In the rows, 128 means zero.
Rows, each with its class:
[135 158 103 126 111 133  77 127  54  98  86 107 124 116 128 136 142  73
 150 160 125 120 175 155 108 134 151 127 120 146 132 133 131 126 148 102
  98 158 121 132 110 114 152  92 103 160 119 185 118 138 125 125 110 126
 119 129 123 120 116 119 106 103  91 122 149 118 135 141 100  90 144 129
 135 135 105]  L
[117 134  99 121  90 141  87 113  48 115  76  80 123 114 109 113 137  80
 132 176  97 119 190 128 142 149  92 111 104 131 116 111 141 152 154  94
  64 168 157 144 136 138  80 164  94 145 131 126 145 111  89 152 138 140
 134 152 109 103 129 162 116 105  66 129 143 142 124 123 160 114 157 111
  62 134  67]  M
[129 134 140 111 103 150 115 117  82 149 110 117 125 127 125 104  92  89
 118 185 109  97 164 125 162 144 149 114 145 144 117  90 128 135 172  94
  75 111 139 179 148 146  74  97 104 129 107 129 106 131 154 165 134  97
 116 139 104 176 113 133 112 144 101 116 156 132 108 108 159 132 123 106
  93  95 116]  M
[130 163 109 120 116 125 102 146  85 134   4  98 143 114 124 105 134 115
 125 165 106 129 180 115 110 134 121 117 116  99 108 124 129 131 146 122
 117 142 132 200  98 142 129  80 120 172 134 134 124 149 138 140 143 126
 114 142 135 147 120 130 124 128 143 119 144 133 138 126 127 120 115 116
  82 131 124]  P
[180 116 102 140  93 103 129 107 120 141 106 116 124 127 124 122 164  89
 133 136 121 108 190 135 125 104 128 108 131 152 125 141 136 147 116  80
 138 168 136 130  97 161 114 173 103 117 126 168 131 100 107 119 115 141
 110 126 162 112 113 162 120 117  92 134 106 126 126 150 113 122 140 147
  50 137  77]  W
[144 135 121 130 113 122 144 100 100  99  77  99 124 125 121 144 159  65
 159 136 126 117 150 135 141 166 116 119 112 154 110 109 134 130 122  88
  94 155 132 135  97 130 127 113  94 161 108 192 113 136  90 121 131 135
 122  93 143  96 124 141 121 112 110 116 124 126 133 138 112 118 130 126
 103 147  82]  L
[139 161 123  92 112 128 111 125  50  90  74  98 110 123 100 125 155  65
 147 159 124 109 252 141 131 153 132 115 125 142 130 138 134 147 154 109
 113 176 138 150  94 132 153 102  86 134 121 203 112 130 125 131 129 139
 119 169 156 114  64 147 109 122  95 131 162 126 125 124  95 110 127 126
 100 107  53]  L
[133 140  85 134 116 129  83 121  80 137 121 116 165 117 120 131 207 151
 156 153  93  99 160 140 109 148 121 122 110 108 131 138 151 144 126 137
 110 106 108 123 135 102 201 171 135 173 133 109 128 137 129 109 151 126
  74 125  83 146  94 137 134 110  91 116 125 138 131 107 110 103 147  96
 110 130  98]  Z
[138 112 130 104  68 130 120 127  95 149 123 100 120 150 101 146  54  72
 106 155 112  87 144 129 184 103 116 108 181 131 129 115 132 141 144 120
  87 185 112 175 176 124  77 151  89  65  91 179 125 125 119 120 111 127
 124 150 114 118 126 126 100 142  59 106 145 111 121 141 173 175 155  96
  96 166  97]  J
[130 196 110 120 137  75 107 136  58 114  84 105 139 113 124 121 169  97
 140 135 120 165 168 124  92 148 133 122  96 166 114 145 154 151 118 132
 138 168 182 108  56 153 137  42 112 180 158 155 132 112 123 120 131 149
 123 145 148 138 105 124 115 134 114 131 145 118 113 129 103  86  93 101
  77 127  96]  S
[125 201  53 124 102 107 145 109  21 141  68  45 130 106 106 131 211  42
 149 163  97  83 200 145  56 167 122  93 114 132 109 136 179 156 109 106
 103 234 112 127 106 171  99 121  70 211 151 189 109 153 108 121 124 190
 125 148 145 102  91 114 126  98 141 118 121 135 139 119 121 100 141  79
   9 152  64]  U
[136 153 185 126 156 104 144 132 119 110 128 126 122 130 144 111 136 114
 141 122 150 145 103 126 115 144 115 184 119 141 143 121 122 112 136 107
 149 120 114 110  80 136 122  72 122 166 135 124 119 127 136 138 124 132
 154 157 147 116 121  99 149 145 163 134 114 127 140 136 112 123 118 148
 140 105 142]  S
[131 151 137 213 105 115 122 137 118 136 113 132 117 115 132 118 108  95
 125 123 125 109 157 113 130 119 123 110 139 152 139 124 139 124 123 111
 135 122 129 123 121 135 123 114 100 139 131 166 131 140 133 118  97 127
 123  87 122 105 136 133 124 137 123 131 155 142 134 137 120 128 132 153
  93 107  83]  W
[121 165 110 124 137 127 126  95  48 123 103  79 121 123 130 119 123 105
 143 169 123 141 141 113 122 139 139 126 110 161 113 116 131 180 136 114
 106 166 137  62 110 149  33  88  86 161 131 102 123 118 139 149 141 162
 121 140 114 132 118 137 130 136 131 110 144 124 131 121 137 117 107 111
  87 128 128]  X
